Here is a tiny trained network, its code and every weight. The questions are about switching its units off for an input and a target symbol, where a switched-off unit gives its printed mean instead of its output.

import numpy as np


def w(rows, s, z=0):
    codes = np.array(rows[::2]) - 128.0
    scale = np.full(codes.shape[1], s)
    scale[-1] = z or s
    return codes * scale


def f(y):
    return y / 2 * (1 + np.tanh(0.7978845608 * (y + 0.044715 * y**3)))


def softmax(a):
    e = np.exp(a - a.max(-1, keepdims=True))
    return e / e.sum(-1, keepdims=True)


def log_softmax(a):
    a = a - a.max(-1, keepdims=True)
    return a - np.log(np.exp(a).sum(-1, keepdims=True))


def net(x, mask):
    ids = ['αβγεθλξπστφω'.index(c) for c in x.split()]
    T = len(ids)
    res = E[ids] + P[:T]
    r = res
    for j in range(3):
        rows = slice(2 * j, 2 * j + 2)
        q, k, v = (r @ M[0][rows].T for M in (Q, K, V))
        z = softmax(np.where(np.tri(T) > 0, q @ k.T / 2**0.5, -1e9)) @ v
        o = O[0][rows]
        res = res + np.where(mask[j], z, o[:, -1]) @ o[:, :-1]
    y = f(res @ A[0][:, :-1].T + A[0][:, -1])
    res = res + np.where(mask[3:11], y, B[0][:, -1]) @ B[0][:, :-1]
    return log_softmax(res[-1] @ U[:, :-1].T + U[:, -1])


Q, K, V, O, A, B = {}, {}, {}, {}, {}, {}
E = w([
[70,212,164,90,147],'α',
[67,163,125,198,154],'β',
[82,135,155,58,143],'γ',
[84,132,107,231,76],'ε',
[84,141,116,193,94],'θ',
[72,105,122,104,127],'λ',
[96,248,8,157,62],'ξ',
[61,209,119,152,152],'π',
[63,240,144,135,145],'σ',
[71,174,148,145,150],'τ',
[54,57,128,208,131],'φ',
[51,24,123,139,152],'ω',
],0.013)
P = w([
[9,114,203,100,88],'0',
[112,116,124,139,153],'1',
[111,113,108,130,141],'2',
[105,116,95,139,131],'3',
[98,114,96,121,121],'4',
[91,117,81,115,120],'5',
[85,115,78,125,117],'6',
[79,119,75,126,117],'7',
[67,131,63,133,107],'8',
[57,136,61,129,110],'9',
],0.014)
Q[0] = w([
[85,62,91,63,108],'h1',
[22,152,115,146,114],'h1',
[29,186,123,107,114],'h2',
[144,101,106,66,135],'h2',
[4,138,107,129,142],'h3',
[156,139,105,130,93],'h3',
],0.011)
K[0] = w([
[93,93,152,115,113],'h1',
[2,138,125,117,87],'h1',
[31,169,147,104,128],'h2',
[126,145,76,182,162],'h2',
[9,132,148,88,75],'h3',
[150,153,92,141,76],'h3',
],0.012)
V[0] = w([
[157,137,133,113,97],'h1',
[116,210,93,130,109],'h1',
[141,98,82,115,155],'h2',
[98,136,114,141,163],'h2',
[111,104,113,251,86],'h3',
[139,140,100,190,114],'h3',
],0.018)
O[0] = w([
[125,155,114,41,98,26],'h1',
[154,21,144,54,124,181],'h1',
[97,195,125,108,124,1],'h2',
[118,108,125,177,132,225],'h2',
[119,125,166,117,221,243],'h3',
[65,118,134,58,247,51],'h3',
],0.012,0.0075)
A[0] = w([
[207,75,116,82,44,3],'n1',
[118,254,184,151,157,230],'n2',
[151,163,134,111,186,215],'n3',
[104,81,126,66,205,172],'n4',
[211,143,54,59,146,85],'n5',
[225,154,88,142,158,192],'n6',
[41,116,140,173,127,121],'n7',
[126,85,120,156,251,198],'n8',
],0.0099,0.0045)
B[0] = w([
[11,202,147,175,230,154],'n1',
[101,28,118,203,171,166],'n2',
[96,149,229,136,85,142],'n3',
[133,254,179,144,28,214],'n4',
[111,128,32,98,104,130],'n5',
[109,60,239,126,122,138],'n6',
[240,177,98,100,173,202],'n7',
[39,138,81,92,78,250],'n8',
],0.0065,0.018)
U = w([
[95,88,222,194,85,190],'α',
[124,151,13,123,122,230],'β',
[147,184,154,179,50,1],'γ',
[128,233,164,141,149,64],'ε',
[158,173,132,115,158,141],'θ',
[254,186,127,132,47,161],'λ',
[108,103,117,84,57,103],'ξ',
[166,28,116,107,153,154],'π',
[128,51,153,141,139,64],'σ',
[194,72,116,123,124,144],'τ',
[94,113,120,132,232,56],'φ',
[197,200,162,186,181,128],'ω',
],0.0068,0.0078)

Each question gives the input, a string of symbols that net reads in full, and the target symbol t.
The units are the heads (2 rows each of Q, K, V and O) and the neurons (one row each of A and B). Each row of codes is followed by its name. A weight is (code - 128) times the scale printed after its matrix; where a second scale follows, it is the last column's (O, A, B and U).
mask holds one flag per unit, heads first, then neurons. A switched-off unit (its flag False) gives its mean, the last column of its rows in O or B, instead of its output. The means were averaged over made-up inputs and are rounded, as every weight is.
A unit's drop is (log p(t) with every unit on - log p(t) with that unit switched off) / (log p(t) with every unit on - log p(t) with every unit switched off).
The circuit of an input: a set's keep is (log p(t) with only the set's units on - log p(t) with every unit switched off) / (log p(t) with every unit on - log p(t) with every unit switched off). Starting from all 11 units, units are removed one at a time, each time the one whose removal leaves the highest keep (on an exact tie, the one counted first), for as long as the keep stays at least 0.8.
circuit, biggest first: the units of the circuit, biggest drop first
k most important neurons: the k neurons with the biggest drops, biggest first
which heads matter: for each layer, one digit per head in row order, 1 if its drop is at least 0.15 and else 0, layers parted by /
drop of u: that unit's drop, to one decimal
input φ γ φ ω ω σ θ ξ φ, target φ: circuit, biggest first -> h3, h1, n4
input φ ε ξ ξ π ε ξ π, target φ: which heads matter -> 101
input ε ξ ω ξ ω γ, target ε: circuit, biggest first -> h3, n4
input λ σ ξ ξ ξ τ α ω ξ β, target λ: which heads matter -> 001
input ξ τ ξ α ω ω θ, target ξ: which heads matter -> 101
input ξ φ ξ φ τ σ τ ξ α, target ξ: circuit, biggest first -> h1, h3, n4, n8
input β π ξ ω, target β: which heads matter -> 000
input ξ λ π λ ω ε φ, target ξ: circuit, biggest first -> h1, h3, n8, n4
input φ ξ ω ω φ τ, target φ: circuit, biggest first -> h1, h3, n2
input ω λ ε λ ξ ξ θ β, target ω: which heads matter -> 101
input ξ γ π σ ξ ω θ, target ξ: circuit, biggest first -> h1, h3, n4, n8
input ω τ ξ π ω ξ, target ω: circuit, biggest first -> h1, n8
input ξ π ε ω λ γ λ ω λ, target ξ: 2 most important neurons -> n4, n8
input ω λ ε θ ω σ, target ω: 2 most important neurons -> n8, n7
input ξ τ ξ ξ ξ π ω ω φ τ, target ξ: circuit, biggest first -> h1, h3, n8, n4
input ω ξ ε ξ φ, target ω: circuit, biggest first -> h1, n7
input ε ξ ξ ξ ξ ξ, target ε: which heads matter -> 001
input ω σ α ω π, target ω: 2 most important neurons -> n8, n7
input ξ λ ξ, target ξ: most important neuron -> n4
input φ π λ φ γ ω τ β, target φ: circuit, biggest first -> h1, h3, n4
input ξ ε ξ ε, target ξ: 2 most important neurons -> n8, n4
input ξ π ξ λ ω ξ, target ξ: circuit, biggest first -> h1, n7
input α ω ξ π, target α: 2 most important neurons -> n1, n7
input ξ γ σ ξ ξ λ φ γ ω, target ξ: 4 most important neurons -> n4, n8, n1, n2
input ω φ ξ ω β, target ω: 2 most important neurons -> n7, n8
input φ ω ξ ω, target φ: most important neuron -> n2
input ω γ ω, target ω: 2 most important neurons -> n7, n8
input ξ ω ξ ω ω γ β π π, target ξ: 2 most important neurons -> n4, n8
input ξ ξ β α ε ξ π π σ, target ξ: drop of h1 -> 0.9
